Below is a small trained network, with its code and all its weights. Each question gives an input and a class and asks what happens when units are switched off, that is, made to give their printed mean instead of their output.

import numpy as np


def w(rows, s, z=0):
    codes = np.array(rows[::2]) - 128.0
    scale = np.full(codes.shape[1], s)
    scale[-1] = z or s
    return codes * scale


def norm(h):
    return h / np.sqrt((h * h).mean(-1, keepdims=True) + 1e-5)


def f(y):
    return np.maximum(y, 0)


def log_softmax(a):
    a = a - a.max(-1, keepdims=True)
    return a - np.log(np.exp(a).sum(-1, keepdims=True))


def net(x, mask):
    res = np.array(x, float).reshape(1, 7) / 4 @ E
    u = 0
    for l in range(3):
        y = f(norm(res) @ A[l][:, :-1].T + A[l][:, -1])
        res = res + np.where(mask[u : u + 10], y, B[l][:, -1]) @ B[l][:, :-1]
        u += 10
    return log_softmax(norm(res)[-1] @ U[:, :-1].T + U[:, -1])


A, B = {}, {}
E = w([
[78,139,104,114],'x0',
[126,129,129,127],'x1',
[135,128,135,129],'x2',
[128,130,127,128],'x3',
[97,109,113,225],'x4',
[111,129,121,123],'x5',
[132,3,80,109],'x6',
],0.0081)
A[0] = w([
[108,161,143,131,36],'L0N0',
[156,83,236,231,255],'L0N1',
[47,134,52,225,56],'L0N2',
[65,141,62,141,213],'L0N3',
[170,1,117,70,201],'L0N4',
[67,117,188,96,28],'L0N5',
[34,142,192,185,252],'L0N6',
[188,144,177,5,254],'L0N7',
[132,236,207,150,152],'L0N8',
[186,146,126,113,168],'L0N9',
],0.0079,0.002)
B[0] = w([
[182,148,113,133,148],'L0N0',
[40,187,137,237,211],'L0N1',
[67,123,148,160,208],'L0N2',
[85,157,216,220,188],'L0N3',
[85,202,245,162,254],'L0N4',
[64,78,143,201,134],'L0N5',
[187,221,176,156,220],'L0N6',
[95,157,133,175,252],'L0N7',
[150,121,2,127,253],'L0N8',
[49,155,148,134,167],'L0N9',
],0.0059,0.006)
A[1] = w([
[104,195,81,150,193],'L1N0',
[90,43,187,154,213],'L1N1',
[137,78,145,169,116],'L1N2',
[162,199,131,171,3],'L1N3',
[160,189,148,12,185],'L1N4',
[110,174,115,197,223],'L1N5',
[78,164,159,161,171],'L1N6',
[118,39,144,93,199],'L1N7',
[119,169,156,158,175],'L1N8',
[137,49,150,105,124],'L1N9',
],0.011,0.0023)
B[1] = w([
[175,72,171,104,224],'L1N0',
[192,142,89,125,201],'L1N1',
[135,127,71,112,151],'L1N2',
[141,102,108,75,196],'L1N3',
[125,134,164,255,178],'L1N4',
[115,117,140,92,254],'L1N5',
[211,112,128,48,245],'L1N6',
[160,173,99,115,146],'L1N7',
[132,126,162,70,220],'L1N8',
[175,149,117,160,139],'L1N9',
],0.0098,0.0097)
A[2] = w([
[92,138,168,98,172],'L2N0',
[136,70,178,124,208],'L2N1',
[187,97,145,96,158],'L2N2',
[151,87,134,139,128],'L2N3',
[140,121,20,180,198],'L2N4',
[131,167,113,161,63],'L2N5',
[87,111,143,248,213],'L2N6',
[87,167,151,234,203],'L2N7',
[175,143,72,126,186],'L2N8',
[143,117,185,86,254],'L2N9',
],0.014,0.0024)
B[2] = w([
[179,101,86,82,164],'L2N0',
[53,143,113,207,190],'L2N1',
[71,69,173,126,238],'L2N2',
[109,156,213,94,149],'L2N3',
[180,150,106,57,141],'L2N4',
[93,117,84,186,130],'L2N5',
[76,253,60,230,138],'L2N6',
[111,166,6,254,139],'L2N7',
[155,104,241,36,161],'L2N8',
[60,81,53,209,250],'L2N9',
],0.007,0.013)
U = w([
[91,242,60,245,252],'0',
[98,85,143,118,163],'1',
[104,90,146,120,150],'2',
[106,91,143,120,107],'3',
[221,211,150,56,119],'4',
[80,83,138,127,12],'5',
[80,109,121,116,103],'6',
],0.011,0.0039)

Each question gives the input, the list of numbers given to net, and the class t.
The units are the neurons (one row each of A and B). Each row of codes is followed by its name. A weight is (code - 128) times the scale printed after its matrix; where a second scale follows, it is the last column's (A, B and U).
mask holds one flag per neuron, layer by layer. A switched-off neuron (its flag False) gives its mean, the last column of its row in B, instead of its output. The means were averaged over made-up inputs and are rounded, as every weight is.
A unit's drop is (log p(t) with every unit on - log p(t) with that unit switched off) / (log p(t) with every unit on - log p(t) with every unit switched off).
most important unit: the unit with the biggest drop
k most important neurons: the k neurons with the biggest drops, biggest first
top k neurons in layer l: the k neurons of layer l with the biggest drops, biggest first
input [-4,4,3,-2,4,-4,-7], class 4: 2 most important neurons	(L0N6, L2N1)
input [3,4,-1,-3,4,-3,-8], class 4: most important unit	L0N6
input [3,-5,7,-1,6,-7,-6], class 2: 3 most important neurons	(L1N4, L1N0, L1N3)
input [-6,3,6,-6,1,-7,7], class 4: 2 most important neurons	(L1N1, L0N6)
input [-3,-2,5,-4,-6,7,-5], class 5: top 2 neurons in layer 0	(L0N7, L0N9)
input [-6,1,-6,-3,7,0,7], class 0: 3 most important neurons	(L1N3, L0N1, L2N6)
input [-1,-3,3,-1,-8,-6,3], class 0: 2 most important neurons	(L1N4, L0N1)
input [6,-1,0,5,-8,-7,-8], class 0: 3 most important neurons	(L1N4, L1N6, L0N1)
input [2,4,-2,-8,6,-8,-6], class 3: 3 most important neurons	(L1N4, L1N0, L1N3)
input [-4,8,5,0,7,3,-7], class 1: 4 most important neurons	(L1N0, L1N3, L1N4, L0N4)
input [2,1,-7,-8,-8,8,-4], class 0: 3 most important neurons	(L1N4, L0N1, L1N6)
input [-8,-3,3,-1,8,-2,2], class 0: 2 most important neurons	(L0N1, L2N6)
input [-2,7,-4,8,5,8,-7], class 3: top 2 neurons in layer 0	(L0N4, L0N7)
input [3,6,1,-2,4,-2,-6], class 1: most important unit	L1N0
input [-1,-1,0,1,-8,4,1], class 0: top 2 neurons in layer 0	(L0N1, L0N3)
input [-7,-1,-6,6,7,-6,-8], class 4: top 3 neurons in layer 2	(L2N1, L2N9, L2N2)
input [-1,-1,3,5,-4,1,8], class 4: 2 most important neurons	(L1N1, L1N7)
input [-2,0,1,7,4,-1,-6], class 3: top 2 neurons in layer 0	(L0N4, L0N7)
input [7,5,1,1,6,-3,-7], class 4: top 4 neurons in layer 2	(L2N1, L2N2, L2N0, L2N7)
input [-1,5,-1,0,-7,-4,-5], class 0: top 4 neurons in layer 0	(L0N1, L0N3, L0N4, L0N2)
input [3,-3,3,2,-8,-8,5], class 0: most important unit	L1N4
input [-2,-4,-3,5,-8,0,2], class 0: 2 most important neurons	(L1N4, L0N1)
input [1,3,4,-3,4,-7,8], class 4: top 2 neurons in layer 2	(L2N9, L2N4)
input [8,-6,-1,-3,-8,4,-6], class 0: top 3 neurons in layer 1	(L1N4, L1N1, L1N6)
